suvi: [167 138 179 135  84 152 145 145]
lik: [182 133 134 112 119 151 165 105]
Dele: [152 165 175 148 100 119  82 142]
Pul: [168 105 150  87 135 125  40 119]
Tez: [164 165 146 147 154 109 119  97]
q: [167 138] | suvi
q: [167 138 179 135] | suvi
q: [151 165] | lik
q: [165 105] | lik
q: [168 105] | Pul
q: [ 84 152 145] | suvi

sazo: [137 146 114 135 127 136 143 137 131 124 196 124 130 114 141 110 125 106
 128 118 124 123 160 139 130 109 137 146 110 130  86 146 105 169 135 124
 175 144 144 120 117 124]
Fovu: [141 138 136 125 116 149 127 136 146 141 157 132 134 197 128 142 120 134
 131  85 108 117 155 148 132 123 145 124 122 123 144 162 135 140 131 138
  96 128 125 117 104 119]
Fosi: [114 139 110 125 106 128 118 124 123 160 127 119 113 165 126 138 125 153
 201 118 120 119 128 118 127 123 126  85 119 127 162 102 126  85 121 118
 141 124 117 151 103 129]
Zat: [141 148 132 117 126 115 148 149 157 134 113 111 120 113 121 100 129 147
 149 149 121 110 125 126 132 135 117  67 135 119 119 130 131 115 100 133
 114 130 127 121 122 120]
Zage: [145 124 125 123 144 162 135 140 131 138  96 128 126 130 128 106 155 101
  87 136 127 128  98 171 130 123 113 136 126 136 111 123 128  95 119 119
 125 137 161 124 132 137]
sugis: [136 120 129 120 115 108 124 127 148 128 127 137 113 165 126 138 125 153
 201 118 120 132 128 118 127 123 126  85 145 127 162 102 126  85 121 118
 141 124 117 151 103 129]
Kiveb: [126 126 139 133 120 124 134 107 134 124 124 125 131 151 123 108 157 136
 153  86 123 138 140 132 131 139 127 117 114 124 174 152 138 155 125 133
 101 131 118 151 124 108]
depu: [141 148 132 117 126 115 148 149 157 134 113 111 120 158 121 100 129 147
 149 149 121 110 125 126 132 114 117  67 135 119 119 130 131 115 100 149
 112 130 127 121 122 120]
q: [114 141 110 125 106 128 118 124 123 160] | sazo
q: [116 149 127 136 146 141] | Fovu
q: [145 124 122 123 144 162 135 140 131 138  96 128] | Fovu
q: [136 120 129 120 115 108 124 127 148 128 127 137 113 165 126 138 125 153
 201 118 120 132 128 118 127 123 126  85 145 127 162 102 126  85 121 118
 141 124 117 151 103 129] | sugis
q: [116 149 127 136 146 141 157 132 134 197] | Fovu
q: [120 124 134 107] | Kiveb
q: [126 132 135 117] | Zat

fefud: [137 117 121  81 150  83]
narub: [137 117 121 118 132 119]
pofep: [175  69  93  73 151  84]
fek: [ 69 173  76  62 158  67]
doke: [175 159 173  73 151  84]
rori: [173  69  94  81 150  83]
Rol: [175  69 173  73 151  84]
q: [ 69 173  73] | Rol
q: [159 173  73 151] | doke

duso: [109 123 148 108 140 122 131 116 105]
dinib: [ 94 106 169  88 165 127 137 102  69]
dezi: [131 150 101 146  95 111  91 159 159]
gavuv: [117 111 158 104 156 137 157  99  97]
remot: [168 146  75 178  93 133 104 168 184]
Lunor: [135 154 113 141  95 114 122 138 169]
Zimed: [ 94 165 134 112  86  85  91 139 148]
goluz: [152  92 135 132 173 168 170 107 100]
gura: [ 65 138 207  53 137  95 168  63  92]
tutez: [149 131 108 149 118 136 128 139 151]
q: [135 132 173 168 170 107] | goluz
q: [ 95 168  63] | gura

Bubik: [167 172 187 168 168 174 181 173 106 181  99 110 174 183]
suv: [ 87  92  62  83  85  94  59 110 177 161  98 159  82 175]
Mago: [ 83  85  70  91  83  79  73  89 149  81 155 152  80  76]
zanu: [172 172  85 103  99  86 184 170 106 178  99 106 178 183]
kuzip: [163 164 191 174 172 164 202 145 123 191  79  68 139 168]
litud: [162 170 187 171 170 172 191 157 117 186  90  88 158 172]
lila: [ 83 110  86 103  85  99  83 108 144  95 150 165 113  95]
vuk: [180 165 187 167 186 181 192 159 110 177  98  82 161 175]
sigi: [ 89 110  70  87  83 103  53 124 132  72 180 202 140  97]
rez: [ 92  76  68  83  81  70  65  93 140  73 158 161  82  79]
q: [ 86 184 170 106 178  99 106] | zanu
q: [81 70] | rez
q: [ 86 103  85  99] | lila
q: [159 110 177  98  82 161 175] | vuk
q: [76 68 83 81 70 65 93] | rez
q: [184 170 106 178  99 106 178] | zanu

mipuf: [126 109 132 124 128  81 106  55 125 118 122 115 100 107 132 128 115 128
 130 148 136 124]
sasal: [123 136 130 130 128 106 125 134 129 122 162 105 115 166 133 117 128 122
 132 123 121 133]
Gaval: [131 113 132 122 130  64 119  55 124 116 118  81  88  95 133 125 139 124
 121 137 133 122]
Sul: [124 133 128 127 128 147 135 125 124 119 129 119 143 117 123 130  59 127
 129 130 137 128]
vupu: [132 118 127 124 129  73 117  70 125 117 139 104 105 124 131 129 132 124
 126 147 131 124]
Zale: [126 109 132 124 128  81 106  55 125 123 122 115 100 107 132 128 115 128
 130 148 136 124]
dus: [121 132 130 132 130 123 123 116 127 118 137 117 107 173 132 124 116 125
 136 132 123 134]
Mizov: [131 120 127 124 129  70 118  78 124 118 138  99 101 120 131 129 128 124
 126 147 131 123]
gile: [122 130 133 130 128 115 126 126 130 119 163 106 122 175 133 119 131 124
 131 123 121 133]
goze: [122 174 133 119 131 150 135 121 121 110 132 135 132 134 124 127 119 123
 131 138 137 130]
Beb: [124 133 127 127 128 155 133 127 121 108 133 132 134 127 124 126 124 123
 132 139 136 129]
lini: [124 134 128 127 128 148 134 119 124 117 126 122 140 114 124 133  60 126
 132 135 138 128]
q: [124 133 128 127 128 147 135 125 124 119 129 119 143 117 123 130  59 127
 129 130 137 128] | Sul
q: [126 109 132 124 128  81 106  55 125 123 122 115 100 107 132 128 115 128
 130 148 136 124] | Zale
q: [122 175 133 119 131] | gile
q: [128 115 126 126 130 119 163 106 122 175] | gile
q: [133 127 121 108] | Beb
q: [133 119 131 150 135 121 121 110 132] | goze
q: [128 148 134 119 124 117 126 122 140] | lini

rupil: [132 131 119 144 136 110 142]
fud: [132 131 119 144 139 110 142]
laza: [112 132 144 119 139  68 126]
Pigo: [131 110 132 144 119 139  68]
q: [132 131 119 144 139 110] | fud
q: [110 132 144 119 139  68] | Pigo
q: [112 132 144 119 139  68 126] | laza
q: [144 136] | rupil

mag: [133 100 115 171]
Seda: [105 125  93 171]
mapo: [133 115 100  85]
q: [115 100  85] | mapo
q: [133 115 100] | mapo
q: [125  93] | Seda

lefu: [124 129 124 127]
Zuv: [134 123 129 126]
gilu: [124 129 124 213]
bavik: [131 126 123 127]
q: [123 129 126] | Zuv
q: [131 126] | bavik

Balo: [ 76 140 113 190 162 123  78  70]
meve: [148 201 158 198 186 131  86 136]
boke: [148 196 158 198 186  86 131 136]
Pim: [153 196 125 117 103 119  78 118]
q: [131  86] | meve
q: [148 196 158 198 186  86 131 136] | boke

fimis: [111 132 125 176 163]
dos: [ 66 161 106 148 153]
piv: [163 144 160 114 163]
sib: [194 124 125 176 108]
fem: [193 112 160 114 163]
Zevel: [132 125 176 111 133]
q: [132 125 176 111] | Zevel
q: [193 112 160 114 163] | fem
q: [111 132 125 176] | fimis
q: [111 132 125] | fimis
q: [ 66 161 106 148] | dos

mumez: [125 116 129 129 218]
dab: [125 116 129 129  57]
Bula: [115 129 116 126  85]
q: [125 116 129 129 218] | mumez
q: [125 116 129 129  57] | dab
q: [129 116 126] | Bula
q: [116 126  85] | Bula

Muzif: [161 180  44 122  98  76 118 133 120 110 106 138]
rasak: [130  84 123 102 147 124 108 117 145 131 110 142]
dinuf: [ 98 123 168 138 134 153 121 132 103 117  99 115]
kidin: [141 152 118 141 108 124 118  50 134  97 137 129]
Rikos: [137 114 100  93 119 115 120 137 141 123 133 146]
Moked: [159 124 166 121 131 143  94 105 130 128 136 163]
temar: [103 116  99 122  98  76 118 133 120 114 143 147]
Penab: [102  89 124 133 113 120 108  74 133 136 128 163]
q: [103 116  99 122  98  76 118 133 120 114] | temar
q: [128 136 163] | Moked
q: [103 117  99] | dinuf
q: [124 166 121 131] | Moked
q: [124 166 121 131 143] | Moked
q: [103 116  99 122  98  76 118 133 120 114 143 147] | temar

fuvi: [118 127 118 102]
femo: [132 143 155 114]
sos: [113 114 155 114]
zuf: [126 128 135 201]
led: [129 120 125 161]
q: [120 125 161] | led
q: [114 155 114] | sos
q: [126 128 135] | zuf
q: [132 143 155 114] | femo
q: [120 125] | led
q: [128 135] | zuf

rufoz: [183 127 123 137 146 181 121 166]
Dafo: [ 97 119 110  79 151 102 139 128]
Des: [ 55 166 119  69 149 151 127  91]
kebol: [198 116 119 127 136 200 124 165]
vanok: [147 138 148 182 100 139 115 118]
talal: [169 138 142 161 128 162 114 147]
nipir: [183 123 127 119 166  55 107 136]
vik: [203 108 115 136 109 210 140 147]
Puraz: [123 116 108  66 178 126 130 165]
q: [119  69 149 151 127] | Des
q: [183 123 127 119 166  55] | nipir
q: [183 127 123] | rufoz
q: [142 161 128] | talal
q: [123 137 146] | rufoz
q: [166  55] | nipir

femu: [ 90 129 129 168]
libu: [150 125 127 101]
pado: [136 171  93 130]
Tovu: [148  90 164  92]
rusem: [130 136 121 133]
Gulit: [117 101 155 132]
deni: [128 138 120 126]
vob: [113 100 156 132]
Natak: [ 63 116 144 202]
Lem: [120 129 129 168]
toz: [129 120 129 161]
mulor: [118 144 145 147]
q: [120 129 129] | Lem
q: [117 101] | Gulit
q: [116 144] | Natak
q: [120 129 129 168] | Lem
q: [118 144 145] | mulor
q: [121 133] | rusem

Sog: [101  94  81 149]
Nobak: [112 111 107 149]
zal: [109 104 128 131]
vusit: [ 95  96  84 170]
gofu: [120 125 129 136]
Nide: [111 109 103  82]
subig: [ 66  64  54 158]
Luki: [147 153 165 127]
Vulet: [ 80  76  64 131]
Movu: [135 144 157 107]
q: [120 125 129] | gofu
q: [109 103] | Nide

vub: [ 97 169  76  90]
Buvog: [201  46  76  46]
sedot: [114 156 142 142]
kiset: [129 138 138 129]
tem: [128 138 138 128]
Sota: [126 141 140 132]
piro: [123 145 141 136]
Vumu: [127 142 142 156]
zatib: [169  76  97  79]
vipe: [145  97 110 101]
gez: [172  72  96  77]
q: [126 141 140] | Sota
q: [126 141] | Sota
q: [141 140] | Sota
q: [169  76  97] | zatib
q: [156 142 142] | sedot
q: [201  46  76] | Buvog

Nuzu: [119 209 138 166 105  48]
Pami: [139 205 125 175  89 111]
buv: [188 124 196 118  68 194]
lis: [185 154 119 188 125 175]
rivi: [168 188 119 154  49  50]
lub: [128 212  84 114 126  80]
q: [188 119 154] | rivi
q: [119 188 125 175] | lis
q: [154 119 188 125] | lis
q: [139 205] | Pami
q: [205 125] | Pami
q: [119 209 138] | Nuzu

pur: [125 131 115 151]
sinim: [135 115 124  83]
foni: [125 131 136 203]
nura: [118 137 125 199]
vifa: [130 116 138 114]
kuzet: [132 115 130 219]
kenu: [137 133 115  68]
q: [118 137] | nura
q: [133 115] | kenu
q: [118 137 125] | nura
q: [115 124  83] | sinim
q: [125 131 115 151] | pur
q: [125 131 136] | foni

mos: [147 116 164 144 167 151 141 134 162  57 123 151 142 154 101 148 107 144
  44 155  62 148 124]
sesak: [108 140 162 158  75 151 125 151 158 167  69 147 152 158 141 156 108 143
 140  91  98 148  67]
Kufiv: [105  86 176 152  92  99  82 149 150 153 168 139 148 149 125 144 111 130
 166  76 169 138 168]
kapu: [107 131 150 153 201  97 150 115  83 117 173  95 108  82 144 107 150 101
 116 134 118 113 105]
Panaf: [ 75 139 130 158  81 123 124 144 133 145 110 132 147 133 138 147 116 127
 161  70 168 144 174]
Simu: [ 87 123  90 112  99  90 108 109  96 180 157  91 106  90 133 108 119 106
 198  82 204 107 159]
peka: [156 122  89  88 149  97 126 105  86 175 152  92  99  82 149  95 149 104
 178 152 155  96  95]
Kuvi: [147 116 164 144 167 151 141 134 162  57 123 151 142 154 101 148 107 101
 116 182 118 113 105]
kat: [ 81 128 147 152  59 132 107 133 150 153 100 139 148 149 125 144 111 130
 166  76 169 138 168]
q: [158 167  69 147 152 158 141] | sesak
q: [ 82 149 150 153] | Kufiv
q: [ 75 139 130 158] | Panaf
q: [105  86 175 152  92  99  82 149] | peka

sol: [171 154 140 136 130 160  59 141 121 124 113 115 145  90 129 119 152 101]
pasid: [149 111 140 154 118 149 152 123 130 139 159 157 106 120 117 140  94 131]
nanub: [108  61 120 113 142 109 158 138 122 128 188 107  80 136 132 143 146 145]
lome: [148 113  59 130 124 140 136 121 160 141 168 176 142 118 138 139  80 120]
Fop: [138 152 180 143 118 140 119 119 117 146  99  93 142 128 122 124 184 129]
vud: [137  94 131 150 109 159 144 110 158 146 133 156 135 104 133 141  77 122]
q: [ 59 130 124 140 136 121 160 141] | lome
q: [140  94 131] | pasid
q: [120 113 142 109 158 138 122 128 188 107  80 136] | nanub

Nur: [144 124 118 113 116 140 123 142 124 149 151 154 124 121 137 126 123]
Siz: [130 118 118 108 115 125 101 129 114 131 132 132 105 117 123 114 104]
geg: [138 125 131 132 133 139 120 139 125 144 145 149 120 132 136 124 121]
kir: [136 124 113 107 113 121 118 132 121 141 140 143 120 115 122 124 121]
nalu: [127 131 125 124 126 134 133 128 129 125 125 126 131 124 136 132 134]
Suvo: [115 100 132 138 137 136  62 115  94 131 132 109  71 132 139  96  70]
goras: [118 117 134 136 132 123  99 117 111 109 110 106 103 132 125 114 104]
fisa: [127 121 161 181 167 128 107 126 118 126 125 124 111 154 128 117 110]
raf: [133 136 137 141 139 118 149 134 139 135 136 135 147 135 119 137 146]
miti: [116 128 123 122 123 122 123 120 126 115 113 113 123 125 119 125 125]
Pir: [120 122 135 139 135 124 117 121 122 116 116 114 117 136 123 124 118]
Ruvi: [122 122 127 130 127 130 120 124 123 149 154 151 124 128 127 124 120]
q: [136 137] | raf
q: [149 151 154 124] | Nur
q: [130 118 118 108 115 125 101 129 114 131 132 132 105 117 123 114 104] | Siz

sirap: [125 111 147 137 149]
zese: [138  94 197 168 175]
keram: [127 109 155 142 154]
sor: [125 111 203 172 150]
Guz: [140  92 203 172 178]
q: [ 92 203 172 178] | Guz
q: [140  92 203 172 178] | Guz
q: [172 178] | Guz

Dib: [113 158 181 195]
nefa: [102 158 150  72]
bufon: [102 158 153  72]
Genef: [163  66 151 147]
Feki: [158 102 113 195]
sugad: [123 201 105 132]
diza: [163  59 151 147]
sosi: [ 91  86 125 144]
q: [ 66 151 147] | Genef
q: [102 158 150  72] | nefa

dav: [123 117  73 116]
nokep: [ 94  80 177 105]
fara: [108 119 102 177]
duzed: [127  72 133 132]
Taz: [ 73 117 123 132]
pigoz: [ 57  83 180 130]
fup: [ 57  83 143 176]
vabir: [ 73 117 178  90]
q: [ 73 117 123] | Taz
q: [ 57  83 143 176] | fup
q: [119 102 177] | fara
q: [ 73 117 178] | vabir
q: [117 123 132] | Taz
q: [117  73 116] | dav

sif: [137 149 174 159 158]
Fodi: [132 157 159 220 116]
Vurev: [143 157 176 178 117]
gaduk: [149 114 159 174 158]
gor: [112 146 157 220 116]
nus: [132 157 146 220 116]
mim: [133 186 172 100  88]
q: [149 174] | sif
q: [174 159 158] | sif
q: [159 174 158] | gaduk
q: [157 146 220 116] | nus

kal: [127 108 156 108  98 106 132 142 129 164 178 117 126 124 123 132 128  88]
vefem: [139 114 173 138 108 122 120 130 129 140 135 119 127 102 122 138 101 107]
totut: [150 108 156 108  98 106 132 142 129 164 178 117 126 124 123 132 128  88]
vuf: [113 104 117 125  95 130 129 122 120 162 139 141 125 131 118 130 129 144]
Zukir: [ 95 156 195 115 147 126 133 135 129 140 130 126 134 119 176 135 156  91]
q: [130 129 140 135] | vefem
q: [122 120 130 129] | vefem
q: [127 108 156 108  98 106 132 142 129 164 178 117 126 124 123 132 128  88] | kal

vufus: [139 138 130 135 148 137 140 134 112 133 131 150 145 131 111 120 137 129
 129 164 108 160 136 140 147 129 125 131 138 137 132 160 173 129 163]
rudet: [150 135 143 146 108 123 142 126 119 148 118 116 120 121 123 125 140 129
 137 121 121 115 144 147 128 129 123 135 152 148 132 125 123 136 125]
Besi: [110 132 148 117 112 116 136 121 130 148 125 107 117 123 132 130 150 129
 150  60 134  76 165 154  91 136 125 137 118 155 134  70  53 137  72]
Veki: [136 144 143 135 103 109 136 126 110 138 133 103 110 130 116 120 137 134
 134 147 113 140 140 136 137 140 121 134 135 137 138 146 153 131 148]
fefev: [110 138 120 117  99 116 116 118 117 118 130 103 107 120 120 126 119 136
 118  77 121  95 110 114 100 143 126 123 118 113 134  91  73 124  79]
tib: [121 113 136 124 144 137 140 132 126 143 126 150 145 130 132 129 143 116
 142 156 126 153 140 154 147 118 130 138 118 141 120 153 163 135 155]
q: [112 116 136 121 130 148] | Besi
q: [137 140 121 134] | Veki
q: [108 123 142 126 119 148 118 116 120 121 123 125] | rudet

Lipok: [125 126 128 126 128 133 133 130 126 127 127 125 128 120 131 131 123 130]
fug: [144  84 144 145 164 148 137 145 121  53 105 135 125 155 105  91 126  91]
pape: [149 155 127  89 119 127  91 130 111 107 122 136 103 100 110  84 168 112]
Dabag: [119 104 126  98 149 133 153 134 116 139 122 125 107 114 120 119 153 118]
dutem: [163 126 161 148 113  96  95 122 149 140 149 160 131 196 110 129 158 120]
badek: [119 104 126 149  98  98 153 134 116 139 122 125 107 114 120 119 131 118]
q: [ 98 149 133] | Dabag
q: [ 98 149] | Dabag

nopu: [ 90 122 111 134 126  51 136 126]
Sar: [118 129 127 128 129 118 127 127]
kisuf: [145 112 127 132 121  97 162 130]
Bida: [143 134 142 124 131 170 121 129]
zef: [ 70 143 138 128 136  93 107 124]
bomub: [188 116 149 127 122 148 170 131]
Voko: [145 112 109 132 121  97 162 130]
Zeden: [118 134 161 129 131 107 123 126]
mezi: [104 111 134  51 122 136 126 127]
sebi: [101 133 127 170 148 131 122 149]
dof: [ 98 135 120 129 131 118 101 126]
vapo: [104 131 117 129 130 113 136 130]
q: [122 111 134 126  51 136] | nopu
q: [142 124 131] | Bida
q: [124 131 170 121 129] | Bida
q: [149 127 122 148 170 131] | bomub
q: [170 121] | Bida
q: [ 98 135 120 129 131] | dof
q: [112 127 132 121  97 162] | kisuf

